grid =
-12.88    4.88   23.29   11.04   15.69    9.71  -18.22  -12.99
 20.03    0.83   16.26  -16.97   19.40   22.16   13.39   27.76
 20.77  -18.46   -1.32    3.68   -3.88  -17.58   13.62   -5.62
-15.50   16.83    9.82   25.76   17.37   11.12    4.11    5.04
  1.80   -0.65    8.48   -7.73   21.91  -15.50   27.56   -4.52
 27.65   28.20   19.91   -0.03    5.19  -16.69  -12.21    2.64
  6.77   19.08   17.78    6.57   16.99  -15.71  -10.38   21.82
  0.21   18.75  -16.32   15.82   11.05  -12.70    4.10   14.74
 20.49    1.22   18.51    9.79  -11.14    6.86   10.40  -10.05
  4.76   10.97   11.17  -14.87   26.60   24.40   16.49   -2.43
 -4.07  -17.42   -8.26    1.66   14.04   23.60  -11.97   14.48
Rows and columns are counted from 1.
row 1 col 1	-12.88
row 8 col 8	14.74
row 11 col 7	-11.97
row 10 col 2	10.97
row 11 col 1	-4.07
row 10 col 1	4.76
row 11 col 2	-17.42
row 5 col 8	-4.52
row 8 col 2	18.75
row 5 col 2	-0.65
row 10 col 4	-14.87
row 2 col 2	0.83
row 11 col 3	-8.26
row 2 col 3	16.26
row 10 col 3	11.17
row 5 col 4	-7.73
row 10 col 7	16.49
row 2 col 4	-16.97
row 8 col 1	0.21
row 3 col 2	-18.46
row 7 col 1	6.77
row 11 col 8	14.48
row 1 col 7	-18.22
row 4 col 3	9.82
row 1 col 5	15.69
row 9 col 6	6.86
row 11 col 5	14.04
row 3 col 6	-17.58
row 6 col 7	-12.21
row 1 col 6	9.71
row 6 col 4	-0.03
row 4 col 1	-15.50
row 5 col 1	1.80

data =
[[ -2.26  -1.68   6.70   7.71  -5.31  -4.52]
 [ 13.26 -15.99  23.33 -16.06  -7.45  -9.59]
 [  8.32   3.70  -0.16  -2.16   7.54   7.06]
 [  4.59  12.19 -10.31   6.46  12.74  13.30]
 [ 15.41  -5.25  10.32 -13.86   4.26   2.34]
 [  5.77   3.94  -0.31   1.08   5.79   5.71]
 [-11.53   7.30  -3.77  22.57  -3.70  -1.07]
 [-15.33  11.26  -8.35  28.53  -2.78   0.59]
 [  4.65 -10.48  17.08  -3.88  -8.63  -9.27]
 [ -9.95  -1.29   6.49  17.00 -10.61  -8.62]
 [ 13.18   8.31  -5.85  -5.54  15.35  14.40]
 [ 11.24  -8.70  14.60 -10.49  -2.04  -3.52]
 [ 10.44  -9.72  15.91 -10.41  -3.54  -4.98]
 [  0.18  -3.16   8.36   4.69  -4.97  -4.55]
 [ -3.07   7.98  -4.91  13.07   3.18   4.62]]
Rows and columns are counted from 1.
(1, 1)	-2.26
(14, 1)	0.18
(8, 2)	11.26
(8, 3)	-8.35
(9, 6)	-9.27
(10, 5)	-10.61
(8, 4)	28.53
(12, 3)	14.60
(8, 1)	-15.33
(11, 6)	14.40
(7, 2)	7.30
(4, 1)	4.59
(1, 5)	-5.31
(14, 2)	-3.16
(4, 3)	-10.31
(10, 3)	6.49
(4, 2)	12.19
(2, 6)	-9.59
(5, 4)	-13.86
(11, 4)	-5.54
(8, 5)	-2.78
(10, 2)	-1.29
(15, 5)	3.18
(12, 1)	11.24
(7, 6)	-1.07
(15, 1)	-3.07
(9, 1)	4.65
(5, 5)	4.26
(3, 6)	7.06
(14, 5)	-4.97
(13, 3)	15.91
(1, 2)	-1.68
(2, 1)	13.26
(15, 6)	4.62
(13, 2)	-9.72
(11, 5)	15.35
